Below is a small trained network, with its code and all its weights. Each question gives an input and a class and asks what happens when units are switched off, that is, made to give their printed mean instead of their output.

import numpy as np


def w(rows, s, z=0):
    codes = np.array(rows[::2]) - 128.0
    scale = np.full(codes.shape[1], s)
    scale[-1] = z or s
    return codes * scale


def norm(h):
    return h / np.sqrt((h * h).mean(-1, keepdims=True) + 1e-5)


def f(y):
    return np.maximum(y, 0)


def log_softmax(a):
    a = a - a.max(-1, keepdims=True)
    return a - np.log(np.exp(a).sum(-1, keepdims=True))


def net(x, mask):
    res = np.array(x, float).reshape(1, 6) / 4 @ E
    u = 0
    for l in range(3):
        y = f(norm(res) @ A[l][:, :-1].T + A[l][:, -1])
        res = res + np.where(mask[u : u + 16], y, B[l][:, -1]) @ B[l][:, :-1]
        u += 16
    return log_softmax(norm(res)[-1] @ U[:, :-1].T + U[:, -1])


A, B = {}, {}
E = w([
[128,129,128],'x0',
[26,153,118],'x1',
[123,79,2],'x2',
[128,128,128],'x3',
[105,241,80],'x4',
[128,128,128],'x5',
],0.0022)
A[0] = w([
[101,25,167,227],'L0N0',
[127,107,68,149],'L0N1',
[145,93,89,115],'L0N2',
[96,66,166,53],'L0N3',
[135,198,100,184],'L0N4',
[108,112,79,72],'L0N5',
[94,34,109,45],'L0N6',
[160,55,190,50],'L0N7',
[103,84,120,70],'L0N8',
[254,145,116,255],'L0N9',
[127,101,101,116],'L0N10',
[104,164,79,15],'L0N11',
[198,85,219,21],'L0N12',
[147,93,189,158],'L0N13',
[106,173,88,30],'L0N14',
[165,125,96,197],'L0N15',
],0.0079,0.0027)
B[0] = w([
[86,2,132,252],'L0N0',
[192,70,2,193],'L0N1',
[141,127,180,176],'L0N2',
[52,200,98,163],'L0N3',
[170,195,80,194],'L0N4',
[63,178,70,160],'L0N5',
[186,114,117,187],'L0N6',
[123,146,175,191],'L0N7',
[96,7,48,151],'L0N8',
[220,136,214,254],'L0N9',
[141,163,154,160],'L0N10',
[141,131,75,152],'L0N11',
[84,125,150,197],'L0N12',
[159,143,100,196],'L0N13',
[142,101,110,154],'L0N14',
[94,167,179,190],'L0N15',
],0.0042,0.0046)
A[1] = w([
[165,191,94,187],'L1N0',
[165,229,94,153],'L1N1',
[197,163,169,154],'L1N2',
[99,151,163,185],'L1N3',
[254,91,149,208],'L1N4',
[152,90,146,63],'L1N5',
[20,138,100,63],'L1N6',
[15,88,125,18],'L1N7',
[5,185,130,162],'L1N8',
[115,158,98,212],'L1N9',
[98,11,161,69],'L1N10',
[65,112,227,5],'L1N11',
[141,118,196,184],'L1N12',
[139,120,110,101],'L1N13',
[101,212,169,65],'L1N14',
[1,201,124,157],'L1N15',
],0.0075,0.0033)
B[1] = w([
[77,141,129,194],'L1N0',
[74,192,156,202],'L1N1',
[70,72,102,198],'L1N2',
[136,138,205,164],'L1N3',
[148,202,79,254],'L1N4',
[216,165,101,146],'L1N5',
[254,225,191,154],'L1N6',
[157,27,171,155],'L1N7',
[34,47,112,178],'L1N8',
[139,94,168,176],'L1N9',
[117,220,106,206],'L1N10',
[175,70,135,158],'L1N11',
[110,91,81,199],'L1N12',
[121,137,154,134],'L1N13',
[117,142,235,154],'L1N14',
[80,80,75,181],'L1N15',
],0.0052,0.0055)
A[2] = w([
[83,103,116,128],'L2N0',
[156,78,120,194],'L2N1',
[160,160,141,71],'L2N2',
[108,163,126,76],'L2N3',
[185,147,80,66],'L2N4',
[87,138,249,252],'L2N5',
[137,92,173,15],'L2N6',
[105,149,82,145],'L2N7',
[191,166,143,100],'L2N8',
[137,101,169,11],'L2N9',
[60,167,152,224],'L2N10',
[95,179,122,197],'L2N11',
[127,132,154,96],'L2N12',
[99,128,228,21],'L2N13',
[153,81,138,89],'L2N14',
[128,163,61,159],'L2N15',
],0.011,0.0035)
B[2] = w([
[111,88,110,181],'L2N0',
[174,140,140,206],'L2N1',
[97,110,104,150],'L2N2',
[140,118,121,149],'L2N3',
[123,160,134,180],'L2N4',
[129,137,185,255],'L2N5',
[134,112,174,148],'L2N6',
[126,108,144,184],'L2N7',
[101,107,102,184],'L2N8',
[149,113,142,141],'L2N9',
[154,117,124,219],'L2N10',
[113,127,120,197],'L2N11',
[119,157,113,137],'L2N12',
[131,126,11,173],'L2N13',
[135,171,95,163],'L2N14',
[125,122,146,210],'L2N15',
],0.012,0.0058)
U = w([
[237,140,230,112],'0',
[138,15,208,168],'1',
[249,164,53,161],'2',
[180,12,34,81],'3',
[108,234,210,150],'4',
[11,107,188,173],'5',
[102,223,31,160],'6',
[26,77,12,2],'7',
],0.021,0.0031)

Each question gives the input, the list of numbers given to net, and the class t.
The units are the neurons (one row each of A and B). Each row of codes is followed by its name. A weight is (code - 128) times the scale printed after its matrix; where a second scale follows, it is the last column's (A, B and U).
mask holds one flag per neuron, layer by layer. A switched-off neuron (its flag False) gives its mean, the last column of its row in B, instead of its output. The means were averaged over made-up inputs and are rounded, as every weight is.
A unit's drop is (log p(t) with every unit on - log p(t) with that unit switched off) / (log p(t) with every unit on - log p(t) with every unit switched off).
unit that matters most: the unit with the biggest drop
top k neurons: the k neurons with the biggest drops, biggest first
k most important neurons of layer l: the k neurons of layer l with the biggest drops, biggest first
drop of u: that unit's drop, to one decimal
input [1,6,-7,5,8,4], class 5: 2 most important neurons of layer 1	L1N8; L1N15
input [-5,-3,0,-6,-8,-6], class 0: top 3 neurons	L0N0; L0N1; L0N12
input [-7,3,-6,0,0,5], class 1: unit that matters most	L0N9
input [-1,-6,1,1,-2,3], class 2: top 2 neurons	L1N4; L2N5
input [3,2,3,-6,6,7], class 7: top 3 neurons	L0N9; L2N5; L1N4
input [-3,6,-5,4,7,6], class 5: top 2 neurons	L1N8; L2N5
input [0,2,-6,2,-2,-8], class 1: top 3 neurons	L0N9; L2N5; L1N8
input [7,-2,2,2,3,7], class 6: top 2 neurons	L2N5; L0N1
input [-7,-4,-4,-7,1,-6], class 4: 3 most important neurons of layer 0	L0N0; L0N1; L0N8
input [1,1,1,-4,-6,5], class 3: top 3 neurons	L0N0; L0N6; L0N9
input [6,-1,-5,-1,1,0], class 4: top 2 neurons	L2N5; L0N0
input [8,2,4,-5,8,3], class 7: top 2 neurons	L0N9; L1N4
input [-6,2,-1,-2,2,-2], class 5: top 3 neurons	L0N9; L0N0; L2N5
input [-8,6,0,-3,-3,5], class 1: top 2 neurons	L0N1; L1N4
input [3,8,-1,-6,4,4], class 5: unit that matters most	L0N0
input [-2,6,-2,-4,7,-5], class 5: top 3 neurons	L1N8; L1N15; L2N5
input [-5,-8,3,3,3,5], class 6: top 2 neurons	L0N0; L2N5
input [-4,3,3,2,-1,-4], class 3: 2 most important neurons of layer 0	L0N9; L0N1
input [0,-7,-1,6,3,5], class 4: top 2 neurons	L0N0; L0N1
input [-1,7,-8,-8,3,0], class 5: top 3 neurons	L2N5; L0N0; L1N8
input [-4,4,-1,0,3,-6], class 5: 3 most important neurons of layer 0	L0N0; L0N9; L0N1
input [7,-5,4,8,-6,3], class 2: unit that matters most	L2N5
input [-5,2,3,0,0,-3], class 3: 3 most important neurons of layer 0	L0N9; L0N5; L0N1
input [3,-7,3,8,0,6], class 2: 3 most important neurons of layer 1	L1N10; L1N1; L1N4
input [7,-7,1,3,8,1], class 6: 2 most important neurons of layer 2	L2N5; L2N8
input [-8,4,-8,-5,2,-8], class 5: 2 most important neurons of layer 2	L2N5; L2N13
input [7,-1,4,5,-1,2], class 2: unit that matters most	L0N1
input [-5,8,-8,3,3,-1], class 5: 3 most important neurons of layer 1	L1N8; L1N15; L1N14
input [8,-5,-2,3,5,3], class 4: drop of L0N1	0.1
